[-0.44 -4.05 -0.83 -0.61 -0.06  0.87  1.30  5.19  0.88 -0.59  2.83 -1.06
  3.53 -0.25 -7.81 -0.06  1.22 -1.25] => <54> > (53)
[-1.76 -1.68  0.67 -2.72  0.10  2.07  0.10 -1.15  0.78  0.31  0.30  2.57
  1.18 -1.57  2.24  0.58 -2.51 -0.71] => <57> > (68)
[-1.91 -1.40 -1.35 -2.31  1.19  2.22  1.19  4.88  1.89 -0.08 -0.57  1.35
  2.11  0.12 -1.44  1.51  1.14 -1.28] => <57> > (68)
[-0.66  1.84 -0.02 -4.48  0.08  1.18  1.83  0.29  0.37  0.66  1.02  1.19
 -0.43 -0.15 -0.22  2.67  2.92 -0.64] => <57> > (66)
[-0.32 -2.46 -0.36 -2.15 -0.98  0.94  2.35  5.23  2.23  0.35  1.70 -1.63
  1.14  0.67 -6.05 -1.18  1.62 -1.09] => <54> > (53)
[ 0.58 -3.08  0.35 -0.43  0.00  2.70  0.03  2.22 -0.31  0.81  2.33 -0.52
  4.18  0.44 -3.92 -2.16  4.48  0.59] => <54> > (53)
[ 0.47 -2.30  0.75 -1.04 -0.01  0.13  2.61  1.52  1.09  0.28  0.27 -1.24
 -3.13 -0.08 -1.90 -0.54  2.06 -1.67] => <54> > (56)
[-1.73  0.51 -0.21 -2.55 -0.61  0.73 -0.81 -1.09  1.67  1.25 -0.70  0.03
  0.04 -1.17  1.47  0.82  0.60  0.49] => <57> > (55)
[-2.47  1.09  0.24 -3.43  0.17  0.93 -0.62 -0.74  1.18  0.44 -0.09  0.03
  1.71  0.04 -0.74  0.08  1.45  0.36] => <57> > (55)
[-2.79 -1.77 -0.81 -2.98 -0.02  0.64  0.63 -2.40  1.06  0.75  0.76  2.19
 -0.20  1.05 -1.25  1.45  4.39 -0.43] => <57> > (66)
[-0.39 -2.75  0.33  0.37 -0.76  0.73  0.85  2.77  0.46 -0.84  1.31 -1.58
 -0.02 -0.13 -4.48 -0.84  1.11 -0.36] => <54> > (63)
[-1.58 -1.14 -1.05 -2.84 -0.77  2.89  0.95 -1.73  1.83 -0.63 -0.15  2.25
  4.49  1.21  0.14  0.72  1.71  1.12] => <57> > (66)
[-1.35  1.34  0.39 -3.59  0.03  1.49  1.22  1.46  1.81 -0.78 -0.60  1.66
 -1.85 -0.45 -0.56  0.46  2.12  0.41] => <57> > (55)
[-0.64 -3.79  0.29 -0.26 -0.60  1.75  1.75  3.48 -0.82  1.38  1.87 -0.10
 -0.58  0.77 -4.70  0.39  0.25 -1.28] => <54> > (63)
[-0.52 -3.97 -0.55  0.18 -0.67  3.13  1.97  2.59 -0.59  1.23  1.65 -2.00
 -0.19 -1.15 -3.18 -0.17  1.38 -1.20] => <54> > (63)
[-1.23  0.72 -1.24 -1.81 -0.73  2.93  0.46  1.12  1.29 -0.24  0.37  1.09
  2.38  0.64 -0.79 -0.09  4.27  0.30] => <57> > (66)

[-1.37  0.66  2.36  2.18 -1.25 -1.02  3.45  0.45 -0.19 -1.46  0.54 -0.58
  1.30 -3.86 -2.62  1.80  0.94  0.15] => [56] > [47]
[-1.69  0.96  1.93  1.78 -0.70  3.81  2.23 -2.45  0.12 -0.71  1.33  0.49
  1.58 -1.80 -0.96  0.50 -2.02  0.26] => [56] > [47]
[-3.27  2.19 -0.15  1.68 -3.34 -1.61 -0.92 -0.68 -0.21  2.11  2.26  0.04
 -4.13  2.35  2.31 -2.90 -0.07 -0.41] => [61] > [32]
[-2.84  0.38  0.49 -0.50 -2.58 -3.15 -0.25  0.35 -0.18  1.54 -2.46 -0.13
 -0.51  1.21  1.72 -1.62 -0.15 -0.53] => [61] > [48]
[-1.02  0.24  1.10 -1.08 -1.39  2.76  2.09  0.83  0.88 -0.12 -0.70  1.37
  1.20  0.00 -0.63  1.10  2.95  0.14] => [56] > [47]
[-1.43  1.73  1.68  1.12 -3.25  5.17 -1.61 -0.75 -4.09  0.74  6.93 -1.51
  1.31  0.83 -5.69 -2.99  5.52  3.28] => [54] > [41]
[-1.29 -1.27  1.36 -0.79  2.97  4.39  0.12  1.57 -4.75 -1.85  1.18  0.97
 -0.11  1.21 -2.01 -0.97  8.83  0.32] => [54] > [41]
[ 0.01 -0.89  1.67 -0.15 -1.17  5.58  1.48  1.42  0.59 -1.78  4.26 -0.06
  0.98 -1.08 -3.74  1.54 -1.45 -1.37] => [56] > [55]
[ 0.50 -1.49 -0.35 -0.85  3.99  1.18  1.87  0.88 -0.19 -1.30 -3.63 -0.69
 -0.09 -1.09  1.74  2.55  1.05 -0.40] => [56] > [47]
[ 0.38  0.90  0.15  0.72 -1.94  4.29 -1.90  0.15  0.03 -0.24  5.52  0.17
 -0.43  0.79 -4.96 -1.94  4.29  0.98] => [54] > [53]
[-4.58  4.11 -0.47 -0.90 -2.89 -1.47 -0.45  1.79  0.50  0.65  2.32 -0.45
 -2.18  0.31 -1.98 -1.86 -3.56 -2.17] => [61] > [48]
[-1.06  0.66  1.03 -1.40 -0.45  3.61 -1.43  0.59 -6.65  1.39  2.50  0.34
  0.63  0.43 -4.37 -1.65  2.31 -0.25] => [54] > [41]
[-3.11  3.40  4.80 -0.42 -3.02 -2.94  1.54  2.15 -2.88 -2.20 -1.93  0.95
  1.69  0.25 -0.39  1.44  2.63  2.44] => [56] > [55]
[-2.75  1.75  2.74  2.48 -6.08  6.23 -1.85  2.21 -3.34  1.78  6.22 -0.45
  0.99 -0.19 -3.90 -1.34  4.35 -0.79] => [54] > [39]
